Below are the code and all the weights of a small trained network. Each question names an input and a class and asks about switching units off, where a switched-off unit gives its printed mean instead of its output.

import numpy as np


def w(rows, s, z=0):
    codes = np.array(rows[::2]) - 128.0
    scale = np.full(codes.shape[1], s)
    scale[-1] = z or s
    return codes * scale


def f(y):
    return np.maximum(y, 0)


def log_softmax(a):
    a = a - a.max(-1, keepdims=True)
    return a - np.log(np.exp(a).sum(-1, keepdims=True))


def net(x, mask):
    res = np.array(x, float).reshape(1, 8) / 4 @ E
    y = f(res @ A[0][:, :-1].T + A[0][:, -1])
    res = res + np.where(mask, y, B[0][:, -1]) @ B[0][:, :-1]
    return log_softmax(res[-1] @ U[:, :-1].T + U[:, -1])


A, B = {}, {}
E = w([
[128,128,127,127,129,128,129,130,129],'x0',
[234,117,114,110,99,166,164,127,116],'x1',
[182,89,144,154,181,3,144,124,116],'x2',
[142,233,122,43,160,90,116,129,115],'x3',
[98,89,138,50,3,63,154,124,160],'x4',
[108,59,3,67,183,133,123,133,120],'x5',
[129,129,128,129,128,129,127,126,127],'x6',
[123,178,39,192,83,93,167,138,134],'x7',
],0.0069)
A[0] = w([
[139,154,203,140,104,142,124,122,128,78],'n0',
[108,79,232,62,173,156,107,127,131,107],'n1',
[113,182,65,193,81,92,132,133,134,82],'n2',
[111,62,149,165,106,158,131,122,127,100],'n3',
[117,129,138,102,116,194,124,135,126,92],'n4',
[113,192,129,58,145,104,130,130,131,61],'n5',
[104,88,149,70,31,80,130,130,135,10],'n6',
[128,160,190,169,103,134,116,130,120,43],'n7',
[131,208,138,82,147,111,115,139,121,47],'n8',
[122,168,183,153,96,110,141,117,139,38],'n9',
[168,92,157,140,166,33,124,127,116,22],'n10',
[99,69,52,71,164,141,119,123,124,12],'n11',
[2,133,166,141,169,104,101,123,127,115],'n12',
[233,113,134,103,105,170,127,125,117,121],'n13',
[95,57,137,204,102,148,118,140,129,44],'n14',
[73,166,123,112,88,215,115,127,124,43],'n15',
[145,157,134,195,221,185,117,130,122,14],'n16',
],0.019,0.011)
B[0] = w([
[164,100,119,123,183,96,118,191,129,191],'n0',
[103,192,85,208,121,176,127,136,50,241],'n1',
[102,166,106,204,106,179,125,155,63,196],'n2',
[198,146,119,110,134,124,112,66,124,195],'n3',
[91,115,133,172,121,92,124,94,144,173],'n4',
[194,128,135,114,143,167,130,49,136,182],'n5',
[41,148,147,20,156,163,127,138,124,212],'n6',
[171,102,134,134,189,121,136,182,149,177],'n7',
[198,123,132,109,141,147,116,46,120,171],'n8',
[163,117,108,136,190,121,133,187,122,175],'n9',
[48,86,132,195,151,88,126,65,185,195],'n10',
[196,116,154,149,221,108,131,235,130,198],'n11',
[150,98,131,102,1,124,162,176,184,245],'n12',
[143,110,129,120,17,133,158,164,175,201],'n13',
[199,140,142,112,150,164,138,39,133,197],'n14',
[48,86,132,182,156,71,132,78,163,191],'n15',
[44,142,143,12,159,152,129,142,117,200],'n16',
],0.024,0.012)
U = w([
[55,175,173,47,168,143,114,112,126,94],'0',
[198,115,145,187,221,74,121,199,145,101],'1',
[59,98,149,238,150,33,108,31,196,106],'2',
[229,169,156,138,136,149,108,1,138,112],'3',
[143,155,143,162,103,90,99,117,130,250],'4',
[117,205,87,232,108,160,123,127,68,106],'5',
[157,123,140,147,28,116,175,145,197,115],'6',
],0.0048,0.024)

Each question gives the input, the list of numbers given to net, and the class t.
The units are the neurons (one row each of A and B). Each row of codes is followed by its name. A weight is (code - 128) times the scale printed after its matrix; where a second scale follows, it is the last column's (A, B and U).
mask holds one flag per neuron, in row order. A switched-off neuron (its flag False) gives its mean, the last column of its row in B, instead of its output. The means were averaged over made-up inputs and are rounded, as every weight is.
A unit's drop is (log p(t) with every unit on - log p(t) with that unit switched off) / (log p(t) with every unit on - log p(t) with every unit switched off).
The circuit of an input: a set's keep is (log p(t) with only the set's units on - log p(t) with every unit switched off) / (log p(t) with every unit on - log p(t) with every unit switched off). Starting from the 12 units with the biggest drops (on a tie, the unit counted first), units are removed one at a time, each time the one whose removal leaves the highest keep (on an exact tie, the one counted first), for as long as the keep stays at least 0.8.
circuit, biggest first: the units of the circuit, biggest drop first
most important unit: the unit with the biggest drop
top k neurons: the k neurons with the biggest drops, biggest first
drop when u is switched off: that unit's drop, to one decimal
input [-5,3,-2,-5,4,-6,5,-3], class 1: top 3 neurons => (n0; n7; n9)
input [8,2,-1,6,-7,-1,-3,-7], class 0: circuit, biggest first => (n16)
input [6,8,5,-6,-7,5,0,4], class 6: top 3 neurons => (n13; n6; n1)
input [-4,8,6,1,-6,8,-8,3], class 1: top 3 neurons => (n11; n12; n6)
input [1,5,-7,8,3,-2,0,3], class 3: top 2 neurons => (n5; n8)
input [-2,-1,8,-1,-7,-7,8,0], class 2: top 3 neurons => (n10; n6; n11)
input [-2,1,4,8,7,-1,8,3], class 3: top 3 neurons => (n5; n8; n16)
input [7,8,-6,-2,-8,-7,-8,7], class 0: top 2 neurons => (n16; n12)
input [7,-7,7,-8,-7,-8,1,-7], class 1: top 3 neurons => (n7; n0; n6)
input [3,-6,3,7,1,-6,-5,-5], class 3: top 3 neurons => (n8; n5; n11)
input [7,-8,-1,2,7,2,7,6], class 6: top 3 neurons => (n12; n16; n1)
input [-6,6,-8,-6,-5,-2,3,-8], class 2: top 3 neurons => (n15; n4; n2)
input [-3,-4,7,-7,-1,0,6,7], class 2: top 4 neurons => (n10; n1; n5; n8)
input [5,6,0,6,-1,-6,-3,8], class 5: most important unit => n2
input [-5,6,4,-5,-1,0,5,4], class 6: drop when n1 is switched off => 1.0
input [-3,5,-4,-6,-2,0,2,-7], class 5: drop when n12 is switched off => 0.3
input [7,4,-8,-5,5,-7,-4,0], class 2: drop when n12 is switched off => 0.0
